Below is a small trained network, with its code and all its weights. Each question gives an input and a class and asks what happens when units are switched off, that is, made to give their printed mean instead of their output.

import numpy as np


def w(rows, s, z=0):
    codes = np.array(rows[::2]) - 128.0
    scale = np.full(codes.shape[1], s)
    scale[-1] = z or s
    return codes * scale


def f(y):
    return np.maximum(y, 0)


def log_softmax(a):
    a = a - a.max(-1, keepdims=True)
    return a - np.log(np.exp(a).sum(-1, keepdims=True))


def net(x, mask):
    res = np.array(x, float).reshape(1, 3) / 4 @ E
    y = f(res @ A[0][:, :-1].T + A[0][:, -1])
    res = res + np.where(mask, y, B[0][:, -1]) @ B[0][:, :-1]
    return log_softmax(res[-1] @ U[:, :-1].T + U[:, -1])


A, B = {}, {}
E = w([
[114,117,205,97,31],'x0',
[118,109,99,49,65],'x1',
[2,179,160,145,188],'x2',
],0.011)
A[0] = w([
[179,131,98,126,172,216],'N0',
[93,172,218,97,174,77],'N1',
[211,148,98,79,142,133],'N2',
[126,121,101,112,210,126],'N3',
[3,108,201,91,96,215],'N4',
[91,53,84,164,116,62],'N5',
[133,106,47,131,149,247],'N6',
[212,127,96,109,112,252],'N7',
[123,140,158,212,134,215],'N8',
[95,112,84,161,233,100],'N9',
[147,98,82,47,64,236],'N10',
[124,101,164,67,121,154],'N11',
[65,194,136,174,173,156],'N12',
[56,127,158,142,215,205],'N13',
[183,59,38,69,121,105],'N14',
[168,159,123,80,73,196],'N15',
[169,118,248,220,147,193],'N16',
[53,151,199,93,93,146],'N17',
[244,112,183,180,133,195],'N18',
],0.011,0.0035)
B[0] = w([
[170,101,97,100,169,207],'N0',
[109,161,138,183,72,190],'N1',
[72,15,112,178,126,198],'N2',
[144,148,110,114,187,200],'N3',
[83,209,213,115,6,242],'N4',
[109,124,129,112,131,134],'N5',
[157,103,68,115,161,211],'N6',
[221,82,84,194,52,230],'N7',
[128,166,179,154,173,197],'N8',
[125,174,120,91,222,243],'N9',
[153,105,83,36,50,233],'N10',
[139,117,146,78,101,170],'N11',
[63,217,72,159,164,234],'N12',
[50,219,89,219,146,244],'N13',
[93,51,36,201,70,226],'N14',
[137,76,121,63,95,198],'N15',
[173,131,249,158,176,210],'N16',
[55,139,202,77,47,209],'N17',
[201,59,211,177,191,227],'N18',
],0.018,0.011)
U = w([
[174,29,2,168,110,225],'0',
[192,100,173,157,193,89],'1',
[131,106,125,48,64,40],'2',
[87,183,117,167,137,180],'3',
[134,167,27,145,253,5],'4',
],0.0096,0.0017)

Each question gives the input, the list of numbers given to net, and the class t.
The units are the neurons (one row each of A and B). Each row of codes is followed by its name. A weight is (code - 128) times the scale printed after its matrix; where a second scale follows, it is the last column's (A, B and U).
mask holds one flag per neuron, in row order. A switched-off neuron (its flag False) gives its mean, the last column of its row in B, instead of its output. The means were averaged over made-up inputs and are rounded, as every weight is.
A unit's drop is (log p(t) with every unit on - log p(t) with that unit switched off) / (log p(t) with every unit on - log p(t) with every unit switched off).
The circuit of an input: a set's keep is (log p(t) with only the set's units on - log p(t) with every unit switched off) / (log p(t) with every unit on - log p(t) with every unit switched off). Starting from the 12 units with the biggest drops (on a tie, the unit counted first), units are removed one at a time, each time the one whose removal leaves the highest keep (on an exact tie, the one counted first), for as long as the keep stays at least 0.8.
units of the circuit, in order: the units of the circuit, biggest drop first
top k neurons: the k neurons with the biggest drops, biggest first
drop when u is switched off: that unit's drop, to one decimal
input [-7,4,8], class 4: units of the circuit, in order : [N9]
input [-1,-1,2], class 4: units of the circuit, in order : [N4, N17]
input [5,0,3], class 2: top 2 neurons : [N17, N13]
input [-1,-7,4], class 4: top 4 neurons : [N9, N4, N17, N12]
input [8,-4,-6], class 1: top 2 neurons : [N18, N16]
input [-5,-4,-3], class 4: top 3 neurons : [N4, N9, N17]
input [-1,2,0], class 0: top 2 neurons : [N4, N17]
input [-2,-7,-7], class 1: top 3 neurons : [N18, N16, N10]
input [7,-5,-7], class 1: top 2 neurons : [N16, N18]
input [5,-7,-5], class 1: drop when N8 is switched off : 0.0
input [-4,3,5], class 4: drop when N9 is switched off : 0.4
input [-4,8,4], class 2: drop when N13 is switched off : 0.1
